Here is a tiny trained network, its code and every weight. The questions are about switching its units off for an input and a class, where a switched-off unit gives its printed mean instead of its output.

import numpy as np


def w(rows, s, z=0):
    codes = np.array(rows[::2]) - 128.0
    scale = np.full(codes.shape[1], s)
    scale[-1] = z or s
    return codes * scale


def norm(h):
    return h / np.sqrt((h * h).mean(-1, keepdims=True) + 1e-5)


def f(y):
    return y / 2 * (1 + np.tanh(0.7978845608 * (y + 0.044715 * y**3)))


def log_softmax(a):
    a = a - a.max(-1, keepdims=True)
    return a - np.log(np.exp(a).sum(-1, keepdims=True))


def net(x, mask):
    res = np.array(x, float).reshape(1, 4) / 4 @ E
    u = 0
    for l in range(4):
        y = f(norm(res) @ A[l][:, :-1].T + A[l][:, -1])
        res = res + np.where(mask[u : u + 7], y, B[l][:, -1]) @ B[l][:, :-1]
        u += 7
    return log_softmax(norm(res)[-1] @ U[:, :-1].T + U[:, -1])


A, B = {}, {}
E = w([
[140,176,11,160],'x0',
[208,115,142,192],'x1',
[176,130,111,18],'x2',
[128,129,130,126],'x3',
],0.012)
A[0] = w([
[34,194,180,112,170],'L0N1',
[78,87,250,79,254],'L0N2',
[55,128,240,35,8],'L0N3',
[181,74,92,182,118],'L0N4',
[214,46,119,119,69],'L0N5',
[122,147,255,193,97],'L0N6',
[71,137,187,105,27],'L0N7',
],0.0092,0.0057)
B[0] = w([
[2,158,144,144,182],'L0N1',
[218,55,186,101,254],'L0N2',
[23,100,30,94,174],'L0N3',
[126,76,121,137,154],'L0N4',
[200,152,152,74,145],'L0N5',
[136,7,122,166,174],'L0N6',
[102,100,61,158,130],'L0N7',
],0.009,0.0078)
A[1] = w([
[161,146,76,72,96],'L1N1',
[79,85,106,227,248],'L1N2',
[144,183,142,255,49],'L1N3',
[128,150,120,204,89],'L1N4',
[63,103,189,118,18],'L1N5',
[147,185,102,129,1],'L1N6',
[57,218,88,114,155],'L1N7',
],0.013,0.0054)
B[1] = w([
[101,160,84,69,166],'L1N1',
[155,140,189,192,254],'L1N2',
[131,191,102,95,175],'L1N3',
[161,220,96,129,155],'L1N4',
[73,70,8,140,151],'L1N5',
[114,39,42,102,125],'L1N6',
[76,187,242,64,202],'L1N7',
],0.012,0.0083)
A[2] = w([
[36,143,83,157,60],'L2N1',
[134,6,103,145,3],'L2N2',
[79,49,159,242,13],'L2N3',
[170,171,28,143,131],'L2N4',
[121,185,143,156,41],'L2N5',
[126,114,122,179,54],'L2N6',
[141,134,113,114,66],'L2N7',
],0.015,0.0031)
B[2] = w([
[112,44,233,115,168],'L2N1',
[116,254,138,146,220],'L2N2',
[32,97,26,163,253],'L2N3',
[116,173,32,216,210],'L2N4',
[117,154,145,152,176],'L2N5',
[131,119,114,91,139],'L2N6',
[105,132,104,135,122],'L2N7',
],0.0097,0.0052)
A[3] = w([
[81,198,139,154,122],'L3N1',
[104,77,205,94,176],'L3N2',
[146,163,135,70,124],'L3N3',
[158,150,86,53,91],'L3N4',
[72,99,204,11,3],'L3N5',
[72,187,159,193,106],'L3N6',
[129,150,206,125,98],'L3N7',
],0.011,0.0048)
B[3] = w([
[130,155,139,100,208],'L3N1',
[144,146,132,158,252],'L3N2',
[108,110,146,137,178],'L3N3',
[97,117,171,153,177],'L3N4',
[180,69,4,135,241],'L3N5',
[124,122,220,38,232],'L3N6',
[139,149,147,107,166],'L3N7',
],0.014,0.0046)
U = w([
[34,72,123,157,239],'0',
[160,66,190,232,87],'1',
[158,39,48,80,191],'2',
[244,91,191,98,112],'3',
[80,190,226,102,155],'4',
[176,222,136,213,96],'5',
[76,181,78,17,2],'6',
[177,170,3,134,61],'7',
],0.024,0.0037)

Each question gives the input, the list of numbers given to net, and the class t.
The units are the neurons (one row each of A and B). Each row of codes is followed by its name. A weight is (code - 128) times the scale printed after its matrix; where a second scale follows, it is the last column's (A, B and U).
mask holds one flag per neuron, layer by layer. A switched-off neuron (its flag False) gives its mean, the last column of its row in B, instead of its output. The means were averaged over made-up inputs and are rounded, as every weight is.
A unit's drop is (log p(t) with every unit on - log p(t) with that unit switched off) / (log p(t) with every unit on - log p(t) with every unit switched off).
most important unit: the unit with the biggest drop
top k neurons: the k neurons with the biggest drops, biggest first
k most important neurons of layer l: the k neurons of layer l with the biggest drops, biggest first
drop of u: that unit's drop, to one decimal
input [-1,0,7,3], class 2: most important unit : L1N2
input [-5,0,1,-3], class 2: top 3 neurons : (L0N2; L0N3; L1N2)
input [1,6,4,6], class 7: top 2 neurons : (L1N7; L0N2)
input [8,-2,5,4], class 6: top 2 neurons : (L0N2; L1N7)
input [3,0,-8,-2], class 4: top 3 neurons : (L0N2; L3N6; L3N5)
input [-6,1,0,-3], class 1: top 2 neurons : (L0N2; L0N6)
input [-6,-7,2,1], class 2: top 2 neurons : (L3N5; L0N2)
input [0,-5,7,5], class 2: top 2 neurons : (L3N5; L2N2)
input [3,-2,0,5], class 4: top 2 neurons : (L0N2; L0N5)
input [-1,0,-1,4], class 0: 2 most important neurons of layer 2 : (L2N3; L2N2)
input [-7,-1,-8,5], class 0: top 2 neurons : (L2N3; L1N5)
input [-6,2,-1,8], class 1: top 2 neurons : (L0N2; L2N2)
input [0,-6,2,2], class 2: top 2 neurons : (L3N5; L0N2)
input [-8,-5,-8,-4], class 0: most important unit : L2N3
input [-7,0,-4,-1], class 0: 2 most important neurons of layer 0 : (L0N3; L0N1)
input [-5,-4,8,1], class 2: drop of L3N5 : 0.1
input [2,-7,-4,5], class 4: drop of L1N7 : 0.3
input [-4,-3,-4,-7], class 0: drop of L2N3 : 0.4
